Below are the code and all the weights of a small trained network. Each question names an input and a class and asks about switching units off, where a switched-off unit gives its printed mean instead of its output.

import numpy as np


def w(rows, s, z=0):
    codes = np.array(rows[::2]) - 128.0
    scale = np.full(codes.shape[1], s)
    scale[-1] = z or s
    return codes * scale


def f(y):
    return y / 2 * (1 + np.tanh(0.7978845608 * (y + 0.044715 * y**3)))


def log_softmax(a):
    a = a - a.max(-1, keepdims=True)
    return a - np.log(np.exp(a).sum(-1, keepdims=True))


def net(x, mask):
    res = np.array(x, float).reshape(1, 7) / 4 @ E
    y = f(res @ A[0][:, :-1].T + A[0][:, -1])
    res = res + np.where(mask, y, B[0][:, -1]) @ B[0][:, :-1]
    return log_softmax(res[-1] @ U[:, :-1].T + U[:, -1])


A, B = {}, {}
E = w([
[226,144,172,7,35,167],'x0',
[194,215,248,144,108,22],'x1',
[220,194,129,170,127,188],'x2',
[59,75,63,34,181,162],'x3',
[126,198,169,210,192,214],'x4',
[149,138,10,168,109,93],'x5',
[116,132,3,60,67,74],'x6',
],0.0068)
A[0] = w([
[179,97,108,113,149,127,47],'N1',
[86,136,122,109,166,127,106],'N2',
[120,107,168,144,115,48,125],'N3',
[197,197,166,135,97,102,187],'N4',
[94,67,151,153,192,99,113],'N5',
[112,183,162,66,122,91,106],'N6',
[119,105,158,31,104,74,171],'N7',
[136,75,153,147,133,153,151],'N8',
[120,79,107,122,69,82,144],'N9',
[72,106,124,121,84,61,88],'N10',
[125,102,121,116,117,132,3],'N11',
[142,143,188,111,152,133,167],'N12',
[70,172,82,156,117,129,170],'N13',
[198,57,91,96,131,255,186],'N14',
[177,80,190,83,83,116,124],'N15',
[135,130,78,138,135,96,113],'N16',
[113,113,90,170,146,121,89],'N17',
[120,104,77,133,145,151,170],'N18',
[155,176,156,121,181,119,96],'N19',
[161,84,109,167,135,161,164],'N20',
[165,169,112,108,73,154,97],'N21',
[131,136,169,39,81,148,170],'N22',
],0.014,0.0046)
B[0] = w([
[121,146,72,129,113,181,130],'N1',
[92,125,151,117,160,179,159],'N2',
[170,55,114,54,109,185,188],'N3',
[199,110,119,172,135,194,252],'N4',
[69,89,199,63,112,215,193],'N5',
[122,126,80,128,240,95,176],'N6',
[148,202,77,140,218,106,228],'N7',
[83,166,145,107,166,167,156],'N8',
[189,152,122,170,182,179,189],'N9',
[197,139,124,132,161,169,182],'N10',
[121,141,149,157,173,148,126],'N11',
[160,94,162,140,116,168,191],'N12',
[125,150,61,120,98,111,184],'N13',
[67,128,139,85,249,144,254],'N14',
[125,198,78,183,190,160,207],'N15',
[156,137,77,131,204,117,159],'N16',
[71,156,102,131,149,161,168],'N17',
[73,163,112,128,192,124,191],'N18',
[191,61,135,156,86,153,176],'N19',
[89,254,123,128,164,88,166],'N20',
[108,92,185,74,128,201,175],'N21',
[83,112,65,106,205,134,221],'N22',
],0.0086,0.011)
U = w([
[71,104,162,181,78,118,3],'0',
[251,129,193,122,115,142,216],'1',
[122,251,2,249,181,73,207],'2',
[40,90,106,26,178,112,166],'3',
],0.0087,0.0055)

Each question gives the input, the list of numbers given to net, and the class t.
The units are the neurons (one row each of A and B). Each row of codes is followed by its name. A weight is (code - 128) times the scale printed after its matrix; where a second scale follows, it is the last column's (A, B and U).
mask holds one flag per neuron, in row order. A switched-off neuron (its flag False) gives its mean, the last column of its row in B, instead of its output. The means were averaged over made-up inputs and are rounded, as every weight is.
A unit's drop is (log p(t) with every unit on - log p(t) with that unit switched off) / (log p(t) with every unit on - log p(t) with every unit switched off).
The circuit of an input: a set's keep is (log p(t) with only the set's units on - log p(t) with every unit switched off) / (log p(t) with every unit on - log p(t) with every unit switched off). Starting from the 12 units with the biggest drops (on a tie, the unit counted first), units are removed one at a time, each time the one whose removal leaves the highest keep (on an exact tie, the one counted first), for as long as the keep stays at least 0.8.
circuit, biggest first: the units of the circuit, biggest drop first
most important unit: the unit with the biggest drop
k most important neurons: the k neurons with the biggest drops, biggest first
drop of u: that unit's drop, to one decimal
input [-1,3,-7,-3,-4,4,-4], class 1: most important unit : N3
input [-7,-8,7,3,3,0,-6], class 3: 2 most important neurons : N5; N14
input [4,-4,-5,-1,-6,-4,-2], class 2: circuit, biggest first : N7; N15
input [7,-5,3,1,-5,-8,8], class 2: 2 most important neurons : N7; N15
input [-3,0,4,1,-8,-2,-6], class 1: 2 most important neurons : N14; N22
input [2,-4,-7,7,-7,-6,2], class 2: 2 most important neurons : N7; N9
input [5,-6,7,7,2,8,8], class 3: 2 most important neurons : N14; N21
input [0,-3,5,-7,-6,3,-8], class 1: 2 most important neurons : N7; N22
input [7,-7,3,3,-8,4,8], class 2: 3 most important neurons : N7; N9; N5
input [2,-7,8,-5,5,-6,8], class 3: drop of N14 : 0.1
input [8,-3,-5,3,-5,-8,7], class 2: drop of N7 : 0.2
input [-2,-2,4,8,-2,8,-8], class 3: drop of N7 : 0.2
